Here is a tiny trained network, its code and every weight. The questions are about switching its units off for an input and a class, where a switched-off unit gives its printed mean instead of its output.

import numpy as np


def w(rows, s, z=0):
    codes = np.array(rows[::2]) - 128.0
    scale = np.full(codes.shape[1], s)
    scale[-1] = z or s
    return codes * scale


def norm(h):
    return h / np.sqrt((h * h).mean(-1, keepdims=True) + 1e-5)


def f(y):
    return np.maximum(y, 0)


def log_softmax(a):
    a = a - a.max(-1, keepdims=True)
    return a - np.log(np.exp(a).sum(-1, keepdims=True))


def net(x, mask):
    res = np.array(x, float).reshape(1, 3) / 4 @ E
    u = 0
    for l in range(4):
        y = f(norm(res) @ A[l][:, :-1].T + A[l][:, -1])
        res = res + np.where(mask[u : u + 3], y, B[l][:, -1]) @ B[l][:, :-1]
        u += 3
    return log_softmax(norm(res)[-1] @ U[:, :-1].T + U[:, -1])


A, B = {}, {}
E = w([
[70,133,171,185,150,225,131,91,207,181,137],'x0',
[76,164,135,93,79,116,106,253,174,175,161],'x1',
[142,14,220,123,113,126,131,213,164,113,11],'x2',
],0.0036)
A[0] = w([
[86,173,152,146,76,72,152,216,141,189,194,181],'0.n1',
[26,90,235,41,209,121,134,199,126,53,27,90],'0.n2',
[194,137,109,150,190,172,85,2,119,22,130,250],'0.n3',
],0.0028,0.0012)
B[0] = w([
[86,134,39,59,242,254,126,193,115,29,51,218],'0.n1',
[156,196,149,77,49,23,222,110,250,140,142,226],'0.n2',
[34,154,52,32,188,221,172,200,103,74,91,253],'0.n3',
],0.0041,0.0037)
A[1] = w([
[68,94,80,119,180,141,96,165,170,35,43,4],'1.n1',
[97,167,39,144,153,181,135,176,116,92,151,109],'1.n2',
[90,254,147,101,97,130,32,190,110,184,219,113],'1.n3',
],0.0033,0.0028)
B[1] = w([
[107,200,165,134,123,111,215,218,122,138,187,183],'1.n1',
[158,96,212,76,108,61,147,99,165,174,155,254],'1.n2',
[152,85,109,57,116,123,201,145,196,142,2,205],'1.n3',
],0.0052,0.0039)
A[2] = w([
[90,129,152,242,196,205,84,102,169,225,134,182],'2.n1',
[193,99,74,133,92,71,80,167,1,125,137,163],'2.n2',
[150,143,181,93,130,93,212,122,151,169,200,253],'2.n3',
],0.005,0.00057)
B[2] = w([
[253,129,70,81,125,39,25,238,51,85,85,188],'2.n1',
[88,170,173,222,151,251,20,157,204,183,158,177],'2.n2',
[84,168,169,216,12,59,68,132,67,45,214,254],'2.n3',
],0.0048,0.0046)
A[3] = w([
[132,176,50,81,116,100,121,62,120,199,187,110],'3.n1',
[102,142,112,112,153,169,169,183,93,119,86,229],'3.n2',
[159,163,137,130,114,113,2,220,132,107,158,250],'3.n3',
],0.0064,0.0012)
B[3] = w([
[157,51,213,153,76,88,146,229,214,144,49,188],'3.n1',
[124,150,1,77,236,157,157,100,169,135,171,190],'3.n2',
[151,90,120,190,175,191,90,9,51,170,125,254],'3.n3',
],0.0056,0.0081)
U = w([
[75,171,23,6,236,203,223,224,199,51,91,164],'0',
[224,50,237,166,2,19,148,197,248,145,25,140],'1',
[203,49,79,214,227,227,11,38,18,206,63,5],'2',
[23,231,180,198,66,88,153,52,17,43,236,204],'3',
],0.0076,0.0021)

Each question gives the input, the list of numbers given to net, and the class t.
The units are the neurons (one row each of A and B). Each row of codes is followed by its name. A weight is (code - 128) times the scale printed after its matrix; where a second scale follows, it is the last column's (A, B and U).
mask holds one flag per neuron, layer by layer. A switched-off neuron (its flag False) gives its mean, the last column of its row in B, instead of its output. The means were averaged over made-up inputs and are rounded, as every weight is.
A unit's drop is (log p(t) with every unit on - log p(t) with that unit switched off) / (log p(t) with every unit on - log p(t) with every unit switched off).
The circuit of an input: a set's keep is (log p(t) with only the set's units on - log p(t) with every unit switched off) / (log p(t) with every unit on - log p(t) with every unit switched off). Starting from all 12 units, units are removed one at a time, each time the one whose removal leaves the highest keep (on an exact tie, the one counted first), for as long as the keep stays at least 0.8.
circuit, biggest first: the units of the circuit, biggest drop first
most important unit: the unit with the biggest drop
top k neurons: the k neurons with the biggest drops, biggest first
top k neurons in layer l: the k neurons of layer l with the biggest drops, biggest first
input [2,-8,-4], class 0: circuit, biggest first : 3.n3
input [8,-8,5], class 0: circuit, biggest first : 0.n3, 3.n3
input [3,-2,0], class 3: circuit, biggest first : 2.n3, 0.n1
input [-7,5,-6], class 2: circuit, biggest first : 3.n3, 2.n2
input [-1,-5,-8], class 1: top 3 neurons : 3.n1, 0.n1, 1.n2
input [1,-8,8], class 0: top 2 neurons : 1.n2, 0.n3
input [7,1,5], class 2: top 4 neurons : 2.n1, 3.n3, 1.n3, 1.n2
input [-1,-4,2], class 0: top 4 neurons : 0.n3, 3.n3, 1.n2, 3.n2
input [-8,4,-8], class 1: top 3 neurons : 3.n1, 1.n3, 2.n1
input [-7,4,6], class 2: top 2 neurons : 3.n3, 0.n3
input [-2,3,1], class 3: top 4 neurons : 2.n3, 0.n3, 1.n1, 0.n1
input [-7,3,-5], class 2: top 2 neurons : 3.n3, 2.n2
input [-3,-2,-2], class 3: top 3 neurons : 1.n2, 0.n3, 2.n3
input [3,0,-3], class 3: circuit, biggest first : 2.n3
input [-4,2,-3], class 2: top 3 neurons : 0.n2, 3.n3, 0.n3
input [7,3,6], class 2: circuit, biggest first : 2.n1, 1.n3, 3.n3
input [-3,-8,-7], class 0: top 2 neurons in layer 3 : 3.n3, 3.n1
input [0,3,-1], class 3: top 2 neurons in layer 1 : 1.n1, 1.n2
input [3,2,-5], class 1: top 2 neurons in layer 1 : 1.n2, 1.n3
input [-8,-3,5], class 2: most important unit : 2.n2
